Below are the code and all the weights of a small trained network. Each question names an input and a class and asks about switching units off, where a switched-off unit gives its printed mean instead of its output.

import numpy as np


def w(rows, s, z=0):
    codes = np.array(rows[::2]) - 128.0
    scale = np.full(codes.shape[1], s)
    scale[-1] = z or s
    return codes * scale


def norm(h):
    return h / np.sqrt((h * h).mean(-1, keepdims=True) + 1e-5)


def f(y):
    return y / 2 * (1 + np.tanh(0.7978845608 * (y + 0.044715 * y**3)))


def log_softmax(a):
    a = a - a.max(-1, keepdims=True)
    return a - np.log(np.exp(a).sum(-1, keepdims=True))


def net(x, mask):
    res = np.array(x, float).reshape(1, 3) / 4 @ E
    u = 0
    for l in range(2):
        y = f(norm(res) @ A[l][:, :-1].T + A[l][:, -1])
        res = res + np.where(mask[u : u + 3], y, B[l][:, -1]) @ B[l][:, :-1]
        u += 3
    return log_softmax(norm(res)[-1] @ U[:, :-1].T + U[:, -1])


A, B = {}, {}
E = w([
[41,253,222,56,175,199,63,218,215,164,120],'x0',
[214,179,180,106,60,96,130,163,217,40,196],'x1',
[127,125,122,138,122,150,122,166,98,121,146],'x2',
],0.0058)
A[0] = w([
[115,160,116,2,84,129,77,161,160,123,136,5],'L0N1',
[135,108,58,174,122,101,131,109,66,171,71,244],'L0N2',
[73,186,166,108,196,127,148,129,92,157,140,59],'L0N3',
],0.0066,0.0025)
B[0] = w([
[175,175,88,239,90,100,116,178,157,137,74,195],'L0N1',
[90,254,135,46,159,125,146,190,169,175,116,254],'L0N2',
[244,4,244,189,119,60,79,123,153,87,154,171],'L0N3',
],0.0065,0.0062)
A[1] = w([
[101,2,205,142,176,151,52,129,145,174,84,62],'L1N1',
[125,135,196,136,146,172,83,162,196,119,111,252],'L1N2',
[229,129,113,72,114,52,110,159,163,40,156,174],'L1N3',
],0.0071,0.0019)
B[1] = w([
[54,18,33,147,219,254,136,71,66,33,215,174],'L1N1',
[216,170,90,98,108,73,139,50,67,78,80,226],'L1N2',
[62,69,172,162,127,178,114,152,156,169,159,255],'L1N3',
],0.0094,0.009)
U = w([
[103,218,49,1,175,50,190,169,88,213,49,251],'0',
[133,99,57,119,223,184,107,51,42,16,98,110],'1',
[11,33,192,155,90,168,156,165,219,178,179,163],'2',
[218,216,188,185,42,66,76,147,193,58,74,21],'3',
],0.0096,0.0022)

Each question gives the input, the list of numbers given to net, and the class t.
The units are the neurons (one row each of A and B). Each row of codes is followed by its name. A weight is (code - 128) times the scale printed after its matrix; where a second scale follows, it is the last column's (A, B and U).
mask holds one flag per neuron, layer by layer. A switched-off neuron (its flag False) gives its mean, the last column of its row in B, instead of its output. The means were averaged over made-up inputs and are rounded, as every weight is.
A unit's drop is (log p(t) with every unit on - log p(t) with that unit switched off) / (log p(t) with every unit on - log p(t) with every unit switched off).
The circuit of an input: a set's keep is (log p(t) with only the set's units on - log p(t) with every unit switched off) / (log p(t) with every unit on - log p(t) with every unit switched off). Starting from all 6 units, units are removed one at a time, each time the one whose removal leaves the highest keep (on an exact tie, the one counted first), for as long as the keep stays at least 0.8.
circuit, biggest first: the units of the circuit, biggest drop first
top k neurons: the k neurons with the biggest drops, biggest first
drop when u is switched off: that unit's drop, to one decimal
input [0,-6,-5], class 0: circuit, biggest first : L0N2
input [2,0,2], class 1: top 3 neurons : L0N2, L0N3, L1N1
input [6,0,-5], class 1: top 2 neurons : L0N2, L0N3
input [-7,0,7], class 0: circuit, biggest first : L0N2, L1N1
input [2,1,8], class 3: top 2 neurons : L0N1, L1N1
input [0,2,0], class 2: top 2 neurons : L0N2, L1N3
input [-1,-7,6], class 0: top 2 neurons : L0N2, L1N3
input [2,0,8], class 1: top 3 neurons : L0N2, L0N3, L1N1
input [-8,4,3], class 2: drop when L0N2 is switched off : 0.0
input [4,1,-1], class 3: drop when L0N1 is switched off : 2.8
input [5,1,-4], class 3: drop when L0N1 is switched off : 2.8
